[ 17  44  41  39 -22 -20  41  -4  39   9 -22  18  -9  10  -3  -9  14 -18
 -37 -13   5 -23   8  20  19 -15  76  14  50  -1 -36 -26  20 -19 -51   8]
10
[-23   7 -30 -13  11  29 -12  11   1 -50   5  30  25  27 -29 -21 -25 -29
  19 -24 -15  56 -50   4  -2 -77  19 -11  48  -1  -8   6 -30  19  27  33]
4
[ 24  20 -39  20  38  -7  11  47   2 -16   8  12  35   1 -20 -23  -1  47
  34 -34 -35   5 -42  22 -19 -52 -11 -34  16 -31 -39   7  20   3  54  32]
12
[  7  13  49  51  27  11  12   1  24  -4 -10 -17   8  33  -8 -44   1  -4
  12 -59  23  37  13  26  14 -21  21 -26  17   1  10  34 -43 -18  -8  31]
11
[-12 -18  30  44   1   3 -38  22   6  41 -14 -16  12  32 -20 -38  10  41
 -24  -1  30  12 -38   9 -10 -43 -11  18   9 -26 -27 -35 -43 -13   4  20]
2
[  4  -2  15  -2  24   1  31  -4   0 -28 -12   4  16  -6 -12  30 -62  33
   9 -15 -17  16  -5   8 -11 -19   6  10  18   2  -9  -8   8 -22  -4  24]
7
[ -35   -2   19  -15    3  -13   17   15   -6  -63  -10   26    4   24
   -3  -16  -23   24  -23  -11   -9  -33   21    9   42 -110    2    7
   30  -33  -15  -27  -37    2    0   21]
0
[ 32  12 -71 -12  60 -13   3   8  -6 -84  14  26  -7  21  11 -20  22   3
 -36  -7 -31  41 -29   7  35 -97  54 -15 -17  -6   1  11  30  30   8   6]
1
[-10 -30  11   5 -19  -5   4   6 -13 -46  14   1   0 -27 -23  16 -63  18
  -8 -75  32  11  21  41  32 -35 -22 -24 -14 -14  -2  -3 -30  20  10  36]
8
[ 32  24  -5  13   4  25  22  -2  -1 -23   6  17  49  -7   5 -14   7 -28
  29 -34 -21   8  -8 -11 -25 -37 -19 -32  40 -18  27  22  21  40  64  29]
9
[ 13  -3  -3   3  28  13   7 -35 -23 -41  11   1 -45 -42  10 -22 -36   1
 -35 -46   2 -25 -16 -12  36 -35  22  22 -19 -13   2 -22  18 -18  10  20]
9
[-26  -8 -32  29   3 -14  17 -23  43 -14 -19  -2  -8  -6 -20  -9 -23 -23
 -48  27  17  19 -10   1  19 -40   0  13  -1 -14 -18 -21 -37 -25  -9   1]
12
[-15 -14  -5  27 -10 -13  -4  47  -6   4   9 -14  19  21 -19 -50  27 -53
  24 -37  36  10 -84  -2  -4 -14 -22 -54  42 -23 -23  28 -20  34  41   4]
10
[-14  35  -5  15 -11 -11  47 -19   7  -4 -28  17 -45 -10  -5  16 -33  -8
 -25  19  10  14 -34  -9  12 -46  24   4  22   5   7 -10 -19  26 -35  13]
10
[-25  15  27  16  50 -21  37 -12  -9 -25  -7  36 -13 -16  17 -11 -50  73
  -1   2   7 -27  -6  38   5 -47   3   2   6  22 -38 -14  -7  22   6  70]
11
[ 18  13  31  44  26  -7 -27 -31  -5   9  -2 -24 -28 -54 -15 -26 -53  32
 -28 -14  -4 -15   1  35  17  36  -6  14 -18 -13   6 -25  10  43 -38  56]
3
[ 22  23  -1  19 -16 -11  32   0  -3 -19  -2 -13  44   6  37 -18 -22   6
   6 -26  21   7 -32  -5  -1 -67 -21 -30   6 -19 -32 -27  13  51  41  33]
9
[ 15 -24  30  37  31  19 -43  49  10   4  30 -24  17  -1 -10 -10  62 -12
 -33 -61  -2  -9   5  22   6   0  -2 -30 -27  -1   7  19  18  -6  46  12]
8
[ 59  16  27  41  34 -21   1  -7 -21   3  16 -12 -20 -10 -24 -65  16  22
 -31  21   4  33 -29   6 -15  14  15 -15   9 -65 -23 -16  -3 -62 -13   6]
1
[ -2  13  55  29  49  11  18   4   8  27  28 -18 -10 -16 -40 -16 -49  56
  15 -15  -1   6 -27  32 -15 -15  -5  -8  25   4 -30 -20 -10  -1  -7  70]
5
[ 39 -28 -32 -25 -25  -7 -20  58 -21 -48 -10  24  37  12 -18  47  39 -12
  13  -3  -1  32  23  48   5 -45   9 -42  23 -27 -54 -42  11  12  27  14]
0
[ -6   3  25   2  44  -4   2  21  -2 -14   5 -50   5  65 -19 -65  23 -41
  14 -38  10  43 -84 -24  24 -64  24 -26  44 -18  -6  -5 -60  28  22   0]
3
[ 30  28  26  -2  21  23  32  -7  -2  -2 -12   7 -46 -24 -10  40 -33  47
  11  26  -6  25 -66  -4  -9 -34 -17 -23  11  25   7 -18  19 -10 -61  26]
7
[ 16 -17  31  33   9 -20  34  -6  13 -41 -21 -19 -52  10 -24 -37  -1  24
 -42 -24  37  -6 -16  11  31 -26  40   5  33 -12 -17 -42 -14   9 -17  15]
8
[ 22  32  35  -8 -15  11   7   0  21 -31  -1  48  33  20  36  34  -3 -43
   3 -25 -18  43  39  55 -14 -48  55 -10  10  28  27   3  10  13  21  19]
8
[ 42 -33  -8   1  15 -28  35   6  -1  -1  -3   6 -40  -9 -27   7 -29  48
  20   9   5  11   6  37  23 -22   2 -23  -9  11 -41  -4  16 -15 -25 -22]
12
[  6   8  19  -1 -31  -8 -17   9 -27  37   6  36 -18   3  -3  19 -56  73
 -21  -1  14  28  -1  46 -18 -58  -9  -2 -22  -6 -72 -63  55 -34   6  24]
7
[  4   0  11  15 -10   8  -3  46 -24  10 -25  27  13   9  -6  10 -22  14
  19 -36  -8  -3 -46  23 -19 -65   2   4  23  -7  28 -12 -10  19  11  17]
2
[ 10  13  63   0 -25 -18  47  20  -4  26 -26  26 -25  -3  12  18 -50  73
  24 -32 -30 -65 -27  -1   4 -66  25  20  19  33 -28 -23  20  40 -22  17]
10
[ 45  -2 -31 -30   0  19 -25  31 -33 -25   2 -14  -9  -2 -21 -10  23  30
  33 -48   9  -6 -48 -12  20  -5 -14 -38   5  -5  -7 -29 -18  27 -15  32]
3
[ 12  34  15  12  59   3  18  21  17 -15  11 -59 -26 -22 -37  43  29  16
  -9  34  11   7  18   9  21  56  -6 -33   9  -3  16 -14  -2  25 -44  23]
5
[ 13 -13 -17  37  16  11 -30  26   3   1   4  27  -3  -4 -25  -7  14  40
 -33  19   6  25 -22  49 -17 -47 -14 -25  -3  -5 -10  -3  29  56  22  36]
8
[ 41  11  11 -12  32  31  30  31  -8   9  -6  -8   3  52  -5  43  25   6
  71  -5 -24  61 -62  -9 -37 -31   1 -24  40  15  -3  32  28   8  13 -18]
6
[ 34 -13  38  44  36   1  40   8 -14   8 -17  10 -45  -2  11 -22 -66  34
  19 -21  19  16 -62  34 -12 -28 -35 -19   9  12  -4  -8  -8 -14 -28  42]
6
[ 52  11  13  29  19   1 -24 -12   3 -19  31  -7 -14  16 -25 -44 -18 -18
 -41  43 -18  83 -14  36 -28 -25   1 -30  12 -28 -31 -45  21  -5   3  17]
4
[-16   9 -14  -3   2   0   4  19  16 -21   3   7  19 -29  22 -20 -31 -20
  42 -23 -14 -48 -65 -12  26 -33 -37 -17  -6  44  50  27 -32  70  -7  33]
12
[  6 -20  48  35   3   2  -9  24  26  -2 -11   1 -39  -6 -30 -14   9 -30
  -4 -19 -16  14  -9  19  12 -17  -1 -32  30  26  -5 -28  15  31  15  14]
4
[ 35 -25  -6  34 -12 -12   8   3  -7   9 -56  21 -31 -25  -2  20 -59  19
   0  12  10  63 -15  19 -14 -14  -2 -12 -32   5  17 -30 -36 -12 -27  30]
1
[ 26   1 -28  11   9 -15 -10  45  -8 -19 -14  26  10 -13   8  34   7  10
   2 -19 -35   6 -12  47  -9 -33  29  -6  -1 -10  -7 -20  52  16  17   0]
2
[ 22 -34  41  43  12   6 -14  87 -15  47  -6 -35 -23 -15 -61   8  35 -18
   4 -12  -4  -5 -64   4  14 -13 -28 -53  20  17   5 -45 -10  37 -17  45]
0
[-29  -8 -23  19 -16   2 -18  -5 -25 -11 -17  10 -19  15  -8 -56 -42  41
  28   1  31  13 -47   4 -39   3 -26   2  18 -25 -43 -38  27 -20  20  57]
0
[-14  29  16  -5  29  -4  21 -25  -6   2   1  20 -50  10  12 -34 -75  45
  12  -8   1  23 -15  -8  27 -46  24   2  -9  23 -22 -67  -8 -26 -11  58]
9
[ 41  17  19  10  23 -31  84  14   3 -15 -18  16   0  22  -3 -29   4  22
   4   9   7  18 -56   8   8 -85  37 -21  68 -17 -20 -36 -67 -33 -32   9]
2
[  7  -4  37   6   2  -1   3 -28  16 -28 -20  36  -6  -2  17 -18 -24  61
 -39  43 -13 -76  46  -3  10 -40 -12  35  11 -14 -14 -53  29  19  -4  15]
9
[ 35  -4  10 -17  63   0  33  28   8 -54  14 -25  12  48 -15  25  40 -26
  36   7 -58  32  41   5   9   2  45 -32  25  10  20  35  50 -16 -12 -30]
0
[  15  -18   23   -6   52   20   31    8   13  -34  -22    3   -5   60
   29   -9    1  -24   -1  -19  -12   41  -66  -16    5 -114   23   15
   28   21    9    3  -69   -3   26    3]
6
[  9   3  22   9 -22   2  15  -3  17   6   0   8  77 -11  29  31  25 -14
  18  28   9  11 -44  17 -39 -46 -31 -15  31 -10 -17  24 -21  25  14  -2]
2
[ 20   9   8  49   8   6 -25  43 -12  49  19 -35  -9 -19 -19 -42  50  24
   8 -46  16  -1 -20   2 -10  62 -13 -38 -16  10  26  17  23  30  31  35]
8
[-10  -8  21  20 -28 -27  28 -10   8  18 -50 -25 -19 -14 -19 -14 -17  11
 -12  -4  59   7 -12 -19  27  30  15  20  37  13 -16 -56 -66   2 -15  38]
7
[ 20  -7  23   7 -24  -5  22  47 -21  16 -19  -1  20  19  -5   7 -27  33
  -2 -24  16 -22 -11   2  -2 -22 -12 -10   5  -9   4 -14   7 -36 -27 -13]
7
[  8  -6  22  11  22  -5   2  -5  16   2 -20  12 -25  21  27  -4 -16  29
 -13  58   8  22  -4  21   1 -15  20  -4 -28  28 -11 -18 -25 -35 -57  -2]
11
[ -8 -12  15   8  44   9  32  47  30 -29 -24  13  22  26 -21  32 -23   9
  22  -7 -47  -1   3  34  -7 -72  32  -2  45  11  23  20   4  53  14   1]
5
[ -1  -8  18  17 -23   8  13  -3  16  11 -11  18 -30  53  23 -50 -36  43
  15  -9  -4  17 -18 -11 -35 -55 -18 -12 -10  37  40  -2  25  36  23   9]
8
[-11  38 -13  13  23  19 -11  13 -33  12  26 -11  11 -28  -1 -32  16   4
  -1 -39  34 -12 -32  20  -8   8  15   6   9 -13   9  23  -6  23  39  48]
5
[ 42  28 -13  -6  25 -13  18  53   5 -41   7 -40  24   6   6 -30  27 -20
  68 -57 -28  16 -87 -17  21 -43   6 -53  22 -16   5  20 -37  28  31  -3]
12
[ 32  14  42  45 -41  -8  44   6   7  29 -18 -18  24   8  19 -17 -45  39
  -7 -37  23  26 -20  13 -27 -36  13  -7  -6 -20 -16 -17 -28 -37 -17  15]
8
[  8  25  26   7  11 -11  -4  42   1 -24   1  11   9  48  18 -33  37  16
  23  -3  -8  45 -22  27 -13 -87 -12 -61  28 -36 -54 -34   6 -13  48  27]
0
[ -2  19  29  16  16   8  -6  48  -1  14  23  21  -8 -37 -28  -5 -24  17
  47 -39 -48  -2 -14  49 -20 -21 -16 -44  29 -23  12  17  29  22  35  21]
5
[ 21  27  33  16  24  -1 -21  12 -33  -3  20   0  12   4  14 -35 -16  31
  18   4   7   0 -38  33 -23   0  -6 -14  -3  -5 -10   2  12  26   2  36]
11
[ 41  32 -27  20 -44 -33  -1   8  -6   1 -21  21  12  27  33 -42  14   4
 -33  36   0  34 -27  19 -30 -60  37  -1  15 -62 -41 -14   6  19  25 -31]
10
[ 30  -3  15  33  34  14   0 -31  -3  -5  15 -22 -75 -36 -14 -38 -36 -32
 -22   1   2  62 -66   4   4   5  10 -17  -9  29   8 -21  -8 -11 -28  34]
4
[ 28 -29  27 -19 -52 -22  44  22 -22   8  -5  -2   1  27  -4   0   7   9
  61 -27  19  14  28   4 -11  13   5 -33  29  14  22  25   5  37  33 -45]
8
[  9   2  21  11 -21  -1  50   5   6  14  17  -5  -2 -14   7  -4 -19  14
  11 -41   6 -37  10  12 -25  21  11  -7   7 -12 -30   2  56 -78 -11 -22]
5
[ 66  -4 -18  41  51  19 -42  25   4  10  22 -25 -42 -21 -19 -38  24 -28
 -39  20 -22  57 -46  44  -8  -9  37 -20 -16 -15  32   3  11  19  -9  -3]
5
[ 69  -9  68  21  41   4  16  12  -3 -34  25 -22 -19  -8 -18 -11  -1  -9
  -3 -33  -7  -4 -20  38  27 -10  28 -32  13  -1  -2   9  -2 -22 -63  -1]
11
[ 49  12   3  35  45  10  18  31  11 -30   8 -26   8   4 -22 -22  24 -45
 -17  -6  -9  38 -70  10  13 -39  24 -44  34  17   3  -3  -9  39 -23  29]
4
[-24  20  38  15  -4   9  22  10  23  20  -8 -11  28  -7  -1  56 -15 -23
  -2  -2  22   3  30  38 -10  26  37  13  12   3 -16  -2   8 -43 -29   2]
5
[ 41 -10  22 -11  -5  10 -57  57 -22 -58  18 -10 -13  32 -12 -46  39  27
  34 -54  21   6 -58  24   3 -19  -9 -49  22 -39 -21 -24  10  24  29  10]
8
[ 27  56  45  58 -12  14   4   9  -6   6 -20  12 -14 -14  30  -6 -25  15
  -1 -52 -15  12 -14  33 -46 -26   0 -20 -13 -29  11  -7  42 -29  15  29]
11
[-31  28  38   9 -42 -33  41  49   8  -8 -38 -20  29   3   7 102 -31  23
  -7  -6  -5 -63  19  -5  -5   1 -15   1   6 -20 -39 -40  52  29 -18  -8]
10
[-44  30  -4  36  26  -7  10 -25   5  45  30 -29 -49 -16 -19 -69 -26  15
 -23  14  27  19 -68 -14 -17   5   5  10  13   4 -28 -40   1   9  24  57]
5
[-14   5   9  19  -4  -9 -35  13  -5 -20 -30  -7 -13  12  20 -21 -16  30
 -21 -14  34  16 -58  24   2 -69 -32 -22 -13 -49 -60 -61 -18  10  17  29]
3
[ 26   6  42  53  11  -7  21   6   3  33  12  -7 -21 -14 -17 -18 -43  33
 -13 -14   2  30 -35  35 -24 -13   9 -19  -3   9 -14 -26  23   1 -10  46]
8
[ 18   4   4  -5  15  23 -28  -7 -25   2  -9  32 -31  26 -24 -27   7  40
 -11  67  16  35  10  23 -12 -23   5   3  14  -8  -5 -34 -24 -30 -33  40]
0
[ 10 -11  24   3  16   4  13  16  -9 -24   6 -24   7  -4 -23  15  32 -24
   0  29   5   6 -33 -10 -21  22 -15 -23  38 -15 -32  -6  17  -8  16 -18]
4
[ 14  41 -23  24  24 -13   1   8  -1 -36 -25 -15 -11   2  10 -14  16  30
   9  27  31  44 -59  -8  -3  15  -6 -36  -7 -42 -22 -12   0 -26 -33  23]
1
[ 22 -11 -11   3  28  -9  21  -8  23 -31  10  -8 -13   6  13 -47  38  -3
 -31   2   9 -25 -33 -19  17 -43   3  -2  -1 -12 -31  -7 -22 -55  14 -18]
12
[  2  18  14 -21 -16  32 -32  -3 -29 -50  -4  25  57  44  42  -6 -36   6
  32  -5  29   4 -14  14 -31 -57 -37  -5   9 -24   0  -7  22  46  47  28]
9
[ 15  10  -6 -19 -12   0  38  32 -18 -49 -24  -5   4  25 -23   6  11   4
  39 -13  -4   2 -15 -20  13 -51  -3 -29  60  -4  21 -20 -26  58   1  32]
0
[  2  31  17   1  40  15  -2  -5  -8 -40  30   6   7   7 -21   5 -27  39
   7 -34 -15  -2 -12  24  -1 -28  17   1  18 -35 -39  34  34 -16 -13  20]
10
[  6  61   8   9  29  16  53  25  -1 -36   7 -24  19  12 -12  22 -24  12
  10 -30 -19 -18 -32 -45  -8 -20 -22 -34  25 -33   0 -44  44 -30  -9  36]
9
[ 10 -13 -33  35  51  10  -4  40  12 -15 -24   4  29  22 -20  16  10  18
  25 -21 -27  31 -18  28 -21  -3   3   0  31 -18 -20  33  36  17  37  14]
6
